Here is a tiny trained network, its code and every weight. The questions are about switching its units off for an input and a target symbol, where a switched-off unit gives its printed mean instead of its output.

import numpy as np


def w(rows, s, z=0):
    codes = np.array(rows[::2]) - 128.0
    scale = np.full(codes.shape[1], s)
    scale[-1] = z or s
    return codes * scale


def f(y):
    return np.maximum(y, 0)


def softmax(a):
    e = np.exp(a - a.max(-1, keepdims=True))
    return e / e.sum(-1, keepdims=True)


def log_softmax(a):
    a = a - a.max(-1, keepdims=True)
    return a - np.log(np.exp(a).sum(-1, keepdims=True))


def net(x, mask):
    ids = ['αβδζθμπσφψω'.index(c) for c in x.split()]
    T = len(ids)
    res = E[ids] + P[:T]
    u = 0
    for l in range(2):
        q, k, v = (res @ M[l].T for M in (Q, K, V))
        z = softmax(np.where(np.tri(T) > 0, q @ k.T / 3**0.5, -1e9)) @ v
        res = res + np.where(mask[u], z, O[l][:, -1]) @ O[l][:, :-1]
        u += 1
        y = f(res @ A[l][:, :-1].T + A[l][:, -1])
        res = res + np.where(mask[u : u + 4], y, B[l][:, -1]) @ B[l][:, :-1]
        u += 4
    return log_softmax(res[-1] @ U[:, :-1].T + U[:, -1])


Q, K, V, O, A, B = {}, {}, {}, {}, {}, {}
E = w([
[184,134,121,144,70],'α',
[197,114,145,111,58],'β',
[229,174,124,145,95],'δ',
[163,111,123,209,65],'ζ',
[151,182,74,177,79],'θ',
[103,169,105,203,35],'μ',
[134,56,187,68,146],'π',
[168,235,152,123,90],'σ',
[148,215,102,18,67],'φ',
[151,129,77,107,252],'ψ',
[55,100,51,153,148],'ω',
],0.016)
P = w([
[253,54,61,79,9],'0',
[230,62,75,84,30],'1',
[196,69,92,95,59],'2',
[149,85,94,107,97],'3',
[96,102,91,135,139],'4',
[71,128,91,141,136],'5',
[72,176,68,136,164],'6',
],0.0065)
Q[0] = w([
[66,161,254,114,210],'L0H1',
[114,84,201,82,203],'L0H1',
[122,88,165,155,219],'L0H1',
],0.013)
K[0] = w([
[254,59,67,150,88],'L0H1',
[205,78,41,145,60],'L0H1',
[241,88,175,137,53],'L0H1',
],0.0081)
V[0] = w([
[31,143,131,84,112],'L0H1',
[112,101,205,74,215],'L0H1',
[71,219,254,118,94],'L0H1',
],0.0079)
O[0] = w([
[58,83,106,92,102,92],'L0H1',
[101,62,180,98,246,1],'L0H1',
[22,159,255,142,26,63],'L0H1',
],0.0078,0.0081)
A[0] = w([
[139,151,115,105,69,51],'L0N1',
[96,1,76,48,49,253],'L0N2',
[109,120,64,120,106,149],'L0N3',
[93,20,107,68,179,225],'L0N4',
],0.0072,0.0035)
B[0] = w([
[104,86,55,57,71,248],'L0N1',
[153,190,2,243,122,243],'L0N2',
[93,184,231,105,214,253],'L0N3',
[148,235,59,238,8,160],'L0N4',
],0.0043,0.0056)
Q[1] = w([
[168,143,132,176,114],'L1H1',
[48,2,171,84,152],'L1H1',
[131,55,134,137,170],'L1H1',
],0.0062)
K[1] = w([
[70,73,176,132,97],'L1H1',
[255,110,155,143,55],'L1H1',
[147,62,110,166,121],'L1H1',
],0.0096)
V[1] = w([
[103,175,59,2,131],'L1H1',
[50,65,21,145,76],'L1H1',
[188,89,153,170,69],'L1H1',
],0.0085)
O[1] = w([
[90,58,111,254,123,236],'L1H1',
[29,146,63,101,136,254],'L1H1',
[135,215,143,93,172,197],'L1H1',
],0.013,0.0091)
A[1] = w([
[112,194,132,151,157,48],'L1N1',
[101,207,122,171,107,70],'L1N2',
[153,90,124,121,3,254],'L1N3',
[38,107,90,203,161,96],'L1N4',
],0.0073,0.00092)
B[1] = w([
[136,116,147,67,92,162],'L1N1',
[169,149,107,143,1,218],'L1N2',
[78,207,125,223,104,171],'L1N3',
[214,86,174,106,122,250],'L1N4',
],0.0079,0.016)
U = w([
[150,163,91,201,166,199],'α',
[161,96,150,126,114,201],'β',
[148,117,140,139,135,97],'δ',
[176,136,133,95,136,54],'ζ',
[137,38,88,68,120,113],'θ',
[124,139,151,115,185,238],'μ',
[103,121,144,250,156,44],'π',
[78,155,112,125,128,11],'σ',
[127,167,116,246,255,130],'φ',
[231,78,170,119,97,3],'ψ',
[104,178,210,176,149,182],'ω',
],0.0067,0.0071)

Each question gives the input, a string of symbols that net reads in full, and the target symbol t.
The units are the heads (3 rows each of Q, K, V and O) and the neurons (one row each of A and B). Each row of codes is followed by its name. A weight is (code - 128) times the scale printed after its matrix; where a second scale follows, it is the last column's (O, A, B and U).
mask holds one flag per unit, layer by layer, with each layer's heads first. A switched-off unit (its flag False) gives its mean, the last column of its rows in O or B, instead of its output. The means were averaged over made-up inputs and are rounded, as every weight is.
A unit's drop is (log p(t) with every unit on - log p(t) with that unit switched off) / (log p(t) with every unit on - log p(t) with every unit switched off).
The circuit of an input: a set's keep is (log p(t) with only the set's units on - log p(t) with every unit switched off) / (log p(t) with every unit on - log p(t) with every unit switched off). Starting from all 10 units, units are removed one at a time, each time the one whose removal leaves the highest keep (on an exact tie, the one counted first), for as long as the keep stays at least 0.8.
units of the circuit, in order: the units of the circuit, biggest drop first
top k neurons: the k neurons with the biggest drops, biggest first
top k neurons in layer l: the k neurons of layer l with the biggest drops, biggest first
drop of u: that unit's drop, to one decimal
input δ π φ φ δ, target π: units of the circuit, in order => (L1H1, L0H1)
input μ θ π θ ω δ, target θ: units of the circuit, in order => (L1H1, L0H1)
input θ θ β, target α: units of the circuit, in order => (L0H1, L1N4, L1N3)
input α σ φ α, target π: units of the circuit, in order => (L1H1, L1N3, L0H1)
input ζ θ ω, target θ: units of the circuit, in order => (L1H1, L1N4, L0H1)
input ζ μ σ μ σ, target ω: top 3 neurons => (L1N4, L0N2, L1N3)
input ζ θ ψ φ φ φ σ, target π: units of the circuit, in order => (L1H1)
input θ δ ω β θ ω δ, target θ: units of the circuit, in order => (L1H1, L0H1, L1N4)
input ψ μ φ ω α, target θ: top 2 neurons in layer 1 => (L1N3, L1N4)
input δ ω φ, target θ: top 2 neurons in layer 1 => (L1N4, L1N3)
input β σ ω α θ π ω, target θ: top 2 neurons in layer 0 => (L0N4, L0N2)
input ψ ψ μ β θ φ ζ, target π: top 2 neurons in layer 1 => (L1N3, L1N1)
input ω φ θ ω θ, target θ: drop of L1H1 => 0.5
input ω ζ ω θ, target θ: drop of L0H1 => 0.3
input θ φ α, target π: drop of L0H1 => 0.2
input ζ ω α, target θ: top 2 neurons in layer 0 => (L0N4, L0N2)
